Each row has a hidden value; after the row comes its tier, the name of the range that the value falls in. Each part has its own.
(in the rows, 100 means zero)
[117, 105, 108, 98, 89, 97, 99, 96, 102, 105, 98, 97, 93, 90, 88, 69, 92, 100, 79, 98, 124, 65, 92, 109, 98, 133, 93, 109, 106, 109, 86, 100, 102] : Dt
[91, 90, 92, 85, 85, 101, 100, 96, 103, 133, 107, 120, 95, 131, 90, 86, 106, 142, 87, 82, 83, 47, 102, 100, 105, 105, 97, 118, 113, 104, 116, 99, 103] : qf
[92, 94, 96, 91, 95, 119, 99, 87, 86, 138, 117, 101, 147, 129, 88, 81, 110, 106, 130, 98, 93, 47, 120, 99, 88, 101, 106, 103, 94, 111, 94, 113, 100] : qf
[90, 89, 101, 89, 137, 107, 96, 97, 90, 106, 143, 101, 88, 101, 113, 83, 83, 94, 87, 87, 62, 42, 151, 107, 78, 116, 97, 110, 142, 108, 94, 98, 98] : qq
[110, 106, 98, 97, 79, 97, 97, 104, 88, 114, 101, 96, 120, 94, 88, 92, 99, 118, 95, 82, 172, 54, 90, 100, 94, 97, 105, 111, 89, 100, 85, 99, 100] : Dt
[89, 97, 97, 87, 111, 109, 100, 97, 89, 111, 166, 108, 74, 94, 90, 74, 112, 107, 76, 93, 76, 41, 107, 125, 95, 124, 99, 90, 146, 103, 121, 87, 100] : qq
[98, 90, 103, 97, 110, 99, 96, 95, 88, 104, 107, 98, 81, 92, 101, 100, 89, 97, 95, 83, 74, 53, 145, 103, 131, 153, 95, 144, 93, 95, 91, 103, 100] : qq
[110, 127, 102, 94, 96, 101, 115, 93, 94, 111, 93, 100, 119, 96, 84, 60, 87, 102, 98, 114, 140, 51, 97, 118, 103, 140, 99, 121, 108, 116, 82, 113, 101] : Dt
[94, 81, 97, 94, 79, 105, 98, 89, 100, 136, 96, 104, 101, 104, 105, 73, 98, 93, 88, 93, 63, 53, 118, 96, 81, 117, 94, 120, 124, 120, 95, 108, 102] : qf
[102, 118, 110, 103, 102, 103, 108, 92, 87, 107, 88, 99, 97, 93, 99, 96, 93, 90, 125, 112, 71, 76, 126, 107, 114, 132, 104, 110, 97, 114, 80, 110, 100] : Dt
[92, 101, 99, 87, 98, 108, 100, 96, 109, 107, 95, 102, 106, 94, 84, 80, 129, 91, 85, 107, 138, 37, 95, 103, 146, 92, 99, 98, 82, 97, 94, 94, 103] : qq
[113, 119, 101, 96, 106, 98, 111, 114, 89, 107, 106, 95, 91, 109, 96, 76, 88, 109, 116, 86, 140, 105, 102, 119, 77, 128, 100, 98, 98, 107, 94, 110, 98] : Dt
[88, 79, 106, 93, 88, 104, 95, 111, 91, 95, 114, 106, 97, 98, 98, 136, 106, 109, 84, 95, 64, 100, 143, 103, 90, 84, 102, 104, 110, 102, 89, 95, 104] : qq
[92, 93, 98, 91, 80, 110, 94, 100, 94, 113, 109, 99, 136, 113, 93, 85, 111, 101, 79, 88, 83, 40, 97, 96, 80, 89, 99, 97, 141, 114, 91, 99, 105] : qq
[83, 87, 93, 88, 80, 113, 98, 99, 117, 132, 94, 111, 105, 88, 94, 82, 133, 84, 76, 117, 72, 54, 95, 101, 91, 87, 97, 79, 127, 107, 106, 94, 102] : qf
[94, 92, 98, 90, 75, 106, 102, 93, 89, 110, 103, 112, 99, 148, 88, 89, 111, 144, 96, 99, 102, 146, 134, 99, 91, 100, 97, 105, 111, 114, 112, 104, 104] : Dt
[103, 97, 97, 96, 99, 104, 102, 92, 113, 140, 84, 99, 153, 94, 91, 72, 105, 89, 91, 104, 104, 73, 82, 106, 80, 109, 98, 102, 106, 107, 86, 109, 100] : qq
[123, 126, 102, 92, 79, 106, 105, 116, 92, 94, 88, 93, 88, 92, 102, 90, 94, 85, 108, 90, 132, 90, 109, 93, 83, 115, 102, 93, 91, 102, 83, 99, 97] : Dt
[109, 86, 97, 95, 81, 104, 95, 119, 99, 88, 100, 98, 110, 97, 98, 93, 92, 89, 91, 91, 192, 100, 96, 99, 101, 108, 102, 102, 88, 98, 87, 114, 96] : Dt
[86, 102, 89, 70, 95, 112, 106, 121, 87, 115, 118, 112, 81, 118, 89, 92, 123, 107, 82, 91, 200, 90, 106, 120, 125, 84, 105, 76, 90, 89, 119, 91, 96] : Dt
[104, 95, 98, 94, 93, 98, 94, 103, 90, 96, 122, 93, 93, 98, 89, 84, 84, 116, 89, 79, 120, 48, 104, 94, 109, 115, 93, 143, 97, 103, 89, 100, 101] : qq
[112, 99, 101, 92, 83, 101, 94, 89, 86, 116, 135, 94, 100, 92, 97, 79, 86, 99, 100, 80, 86, 32, 130, 95, 83, 103, 96, 121, 102, 114, 85, 98, 101] : qf
[98, 99, 101, 90, 89, 106, 103, 116, 89, 101, 107, 107, 96, 119, 102, 83, 86, 128, 85, 83, 83, 76, 136, 99, 75, 123, 97, 107, 160, 125, 93, 102, 101] : Dt
[94, 88, 99, 96, 90, 103, 96, 87, 104, 111, 102, 101, 95, 92, 93, 71, 110, 87, 81, 101, 68, 35, 103, 98, 115, 104, 95, 119, 110, 107, 90, 97, 106] : qf
[88, 80, 95, 90, 73, 106, 94, 108, 96, 89, 117, 103, 77, 80, 109, 120, 113, 87, 68, 89, 57, 83, 145, 95, 94, 70, 101, 104, 99, 94, 93, 83, 99] : qf
[90, 90, 100, 116, 107, 98, 99, 89, 94, 121, 95, 107, 90, 94, 95, 95, 113, 87, 115, 113, 72, 78, 106, 121, 131, 110, 97, 122, 87, 102, 88, 110, 103] : qf
[111, 122, 100, 103, 76, 97, 102, 105, 94, 116, 93, 101, 138, 95, 89, 86, 110, 113, 97, 96, 169, 88, 79, 117, 83, 97, 105, 88, 86, 102, 88, 99, 100] : Dt
[94, 82, 95, 98, 132, 110, 96, 86, 99, 122, 140, 100, 99, 105, 92, 69, 92, 88, 90, 86, 74, 43, 111, 110, 110, 132, 94, 128, 96, 104, 105, 116, 100] : qf
[94, 109, 96, 92, 87, 98, 104, 87, 88, 163, 93, 102, 134, 95, 102, 81, 103, 94, 119, 97, 72, 26, 101, 102, 92, 103, 111, 106, 106, 115, 86, 101, 101] : qq
[94, 101, 97, 89, 132, 99, 102, 121, 93, 123, 92, 105, 84, 91, 127, 94, 99, 104, 94, 88, 57, 64, 95, 111, 86, 109, 102, 87, 139, 98, 88, 95, 98] : qq
[108, 81, 98, 98, 102, 101, 93, 97, 112, 97, 129, 94, 118, 92, 88, 67, 85, 103, 78, 87, 137, 61, 92, 101, 86, 114, 92, 122, 102, 107, 87, 109, 101] : qq
[102, 110, 117, 108, 82, 103, 99, 88, 89, 105, 106, 101, 102, 84, 91, 76, 115, 89, 88, 134, 82, 71, 107, 114, 84, 110, 97, 104, 116, 123, 86, 96, 104] : Dt
[93, 96, 96, 88, 76, 108, 108, 92, 91, 113, 90, 113, 100, 109, 91, 87, 116, 125, 101, 108, 89, 98, 127, 99, 88, 100, 102, 100, 118, 124, 102, 103, 104] : Dt
[94, 92, 99, 94, 80, 100, 104, 89, 88, 136, 104, 104, 102, 113, 99, 76, 104, 113, 97, 102, 63, 55, 131, 94, 73, 110, 99, 107, 148, 143, 91, 100, 105] : qq
[108, 88, 94, 93, 76, 105, 103, 89, 90, 119, 125, 102, 82, 100, 96, 78, 97, 101, 81, 95, 57, 63, 129, 102, 93, 163, 96, 120, 98, 108, 115, 108, 99] : qq
[103, 97, 94, 100, 80, 103, 102, 89, 98, 132, 103, 102, 121, 108, 83, 77, 115, 100, 99, 100, 154, 60, 95, 109, 115, 101, 99, 106, 76, 100, 99, 123, 99] : qq
[110, 104, 92, 85, 79, 107, 105, 86, 86, 163, 108, 98, 137, 109, 90, 70, 105, 96, 107, 84, 105, 17, 109, 94, 92, 98, 105, 102, 91, 106, 96, 106, 98] : qf
[108, 96, 98, 87, 122, 111, 106, 90, 101, 118, 112, 98, 88, 91, 92, 62, 99, 90, 85, 109, 81, 37, 95, 113, 96, 159, 94, 101, 124, 112, 101, 100, 99] : qq
[90, 92, 106, 96, 81, 103, 97, 88, 98, 106, 98, 97, 103, 100, 85, 97, 126, 103, 89, 111, 104, 49, 101, 101, 140, 102, 97, 117, 101, 108, 97, 103, 112] : qf
[91, 86, 96, 86, 85, 92, 105, 115, 93, 111, 88, 116, 115, 104, 100, 146, 92, 144, 83, 86, 80, 44, 110, 102, 128, 109, 106, 129, 125, 113, 78, 106, 106] : Dt
[96, 92, 97, 106, 79, 93, 100, 101, 100, 120, 108, 131, 104, 115, 88, 80, 119, 170, 85, 90, 102, 126, 90, 133, 82, 105, 96, 107, 109, 107, 105, 107, 103] : qq
[94, 85, 110, 92, 95, 102, 95, 104, 95, 91, 91, 100, 97, 84, 105, 99, 94, 83, 77, 98, 64, 64, 139, 101, 138, 113, 98, 128, 107, 108, 76, 102, 100] : qq
[100, 95, 98, 112, 79, 94, 97, 78, 93, 130, 108, 101, 101, 102, 84, 83, 101, 145, 98, 74, 117, 41, 100, 98, 104, 121, 95, 155, 88, 108, 96, 107, 106] : qf
[111, 76, 97, 103, 76, 101, 99, 105, 105, 106, 89, 102, 144, 82, 102, 90, 95, 74, 87, 107, 92, 92, 107, 103, 91, 93, 107, 112, 94, 104, 73, 120, 94] : qq
[92, 106, 102, 96, 103, 99, 109, 85, 91, 131, 91, 105, 103, 98, 96, 83, 101, 104, 130, 119, 72, 33, 107, 105, 126, 125, 106, 118, 109, 117, 82, 114, 103] : qq
[105, 89, 96, 91, 82, 130, 95, 89, 95, 120, 109, 94, 115, 104, 93, 72, 92, 89, 92, 84, 99, 53, 107, 94, 84, 98, 95, 108, 99, 110, 98, 104, 99] : qf
[98, 107, 101, 102, 86, 103, 105, 96, 97, 132, 83, 103, 125, 87, 103, 87, 110, 82, 115, 125, 56, 71, 99, 108, 94, 90, 108, 94, 97, 110, 81, 108, 98] : qq
[90, 84, 101, 93, 92, 98, 97, 97, 95, 103, 115, 111, 87, 100, 95, 89, 98, 143, 75, 87, 62, 86, 119, 110, 94, 137, 94, 114, 151, 110, 114, 98, 105] : qq
[94, 89, 95, 94, 119, 98, 114, 94, 87, 126, 98, 112, 86, 121, 103, 86, 86, 106, 115, 86, 62, 73, 131, 129, 109, 176, 98, 123, 99, 104, 95, 123, 98] : Dt
[97, 85, 99, 106, 103, 107, 96, 90, 88, 111, 152, 95, 111, 113, 89, 83, 92, 96, 112, 87, 133, 58, 122, 114, 94, 108, 99, 123, 85, 103, 89, 119, 98] : qf
[96, 94, 113, 108, 78, 113, 94, 94, 93, 96, 125, 99, 77, 86, 92, 94, 121, 87, 86, 128, 78, 99, 123, 102, 88, 97, 96, 87, 101, 110, 101, 88, 102] : qq
[102, 112, 105, 92, 75, 109, 102, 90, 87, 109, 88, 97, 84, 94, 97, 77, 105, 86, 111, 117, 76, 53, 138, 88, 120, 115, 100, 98, 94, 123, 96, 100, 100] : Dt
[101, 98, 100, 103, 122, 99, 95, 88, 86, 127, 151, 96, 85, 98, 101, 76, 88, 115, 96, 81, 74, 47, 113, 110, 77, 128, 93, 128, 115, 108, 96, 98, 102] : qf
[91, 81, 103, 104, 73, 105, 97, 91, 101, 96, 87, 104, 105, 98, 89, 94, 121, 102, 87, 120, 80, 104, 118, 101, 138, 98, 96, 119, 95, 106, 90, 107, 105] : qf
[118, 100, 95, 101, 99, 94, 113, 97, 90, 136, 121, 104, 122, 99, 93, 72, 86, 117, 92, 89, 115, 64, 101, 140, 76, 138, 101, 120, 99, 114, 79, 118, 98] : Dt
[106, 86, 93, 99, 93, 104, 101, 85, 83, 126, 190, 102, 101, 108, 87, 60, 83, 113, 77, 84, 84, 27, 132, 127, 75, 146, 96, 129, 107, 113, 107, 114, 100] : qf
[99, 97, 103, 93, 80, 141, 95, 96, 97, 96, 103, 96, 120, 94, 88, 71, 96, 85, 90, 112, 104, 64, 113, 98, 75, 94, 96, 109, 127, 122, 90, 100, 101] : qq
[105, 96, 104, 111, 98, 103, 95, 94, 89, 104, 162, 92, 94, 121, 84, 76, 83, 125, 107, 81, 136, 101, 137, 117, 76, 121, 94, 118, 88, 108, 94, 110, 100] : Dt
[94, 110, 101, 102, 92, 96, 114, 90, 95, 135, 84, 129, 87, 95, 97, 87, 121, 106, 106, 121, 74, 72, 95, 128, 119, 141, 100, 98, 105, 107, 91, 105, 104] : Dt
[96, 94, 113, 108, 109, 94, 96, 104, 93, 104, 114, 107, 91, 82, 94, 83, 97, 121, 76, 89, 89, 63, 101, 126, 97, 118, 95, 115, 111, 104, 83, 101, 104] : qq
[96, 83, 100, 99, 147, 105, 108, 92, 88, 113, 120, 103, 102, 113, 93, 70, 85, 95, 123, 94, 93, 73, 121, 145, 91, 154, 97, 114, 100, 109, 93, 130, 98] : Dt
[101, 111, 105, 102, 90, 97, 114, 94, 92, 115, 76, 109, 107, 128, 81, 80, 88, 124, 128, 94, 132, 95, 87, 108, 149, 146, 97, 131, 102, 117, 86, 126, 106] : Dt
[95, 90, 98, 98, 119, 109, 97, 90, 120, 115, 77, 101, 118, 102, 91, 80, 118, 88, 107, 114, 78, 76, 83, 101, 129, 105, 94, 104, 97, 107, 94, 110, 103] : qf
[89, 71, 100, 95, 81, 101, 106, 98, 101, 98, 88, 116, 123, 109, 99, 95, 122, 105, 85, 131, 48, 124, 129, 103, 102, 103, 104, 109, 120, 122, 82, 110, 105] : qq
[91, 89, 95, 89, 74, 110, 93, 112, 104, 101, 83, 98, 137, 100, 95, 110, 112, 88, 89, 90, 132, 73, 97, 94, 124, 85, 106, 89, 86, 93, 91, 95, 100] : qf
[96, 92, 104, 103, 93, 100, 96, 84, 93, 111, 96, 99, 89, 89, 102, 81, 104, 89, 92, 106, 70, 42, 124, 93, 114, 134, 94, 129, 134, 113, 88, 102, 105] : qf
[94, 88, 96, 91, 89, 123, 101, 91, 109, 113, 86, 99, 103, 130, 89, 77, 105, 90, 107, 94, 104, 59, 97, 97, 152, 107, 96, 106, 88, 103, 107, 121, 100] : qq
[91, 93, 103, 85, 112, 114, 98, 83, 96, 108, 100, 102, 88, 95, 92, 64, 98, 91, 81, 111, 70, 32, 117, 107, 95, 125, 93, 135, 160, 124, 99, 99, 106] : qf
[105, 89, 100, 99, 111, 104, 92, 92, 98, 97, 138, 92, 90, 85, 90, 77, 103, 85, 92, 83, 115, 34, 94, 96, 97, 106, 93, 126, 82, 93, 93, 106, 98] : qf
[95, 70, 94, 94, 112, 114, 102, 100, 93, 107, 117, 103, 118, 156, 96, 80, 83, 100, 113, 91, 70, 75, 149, 112, 86, 123, 97, 122, 111, 111, 106, 131, 98] : Dt
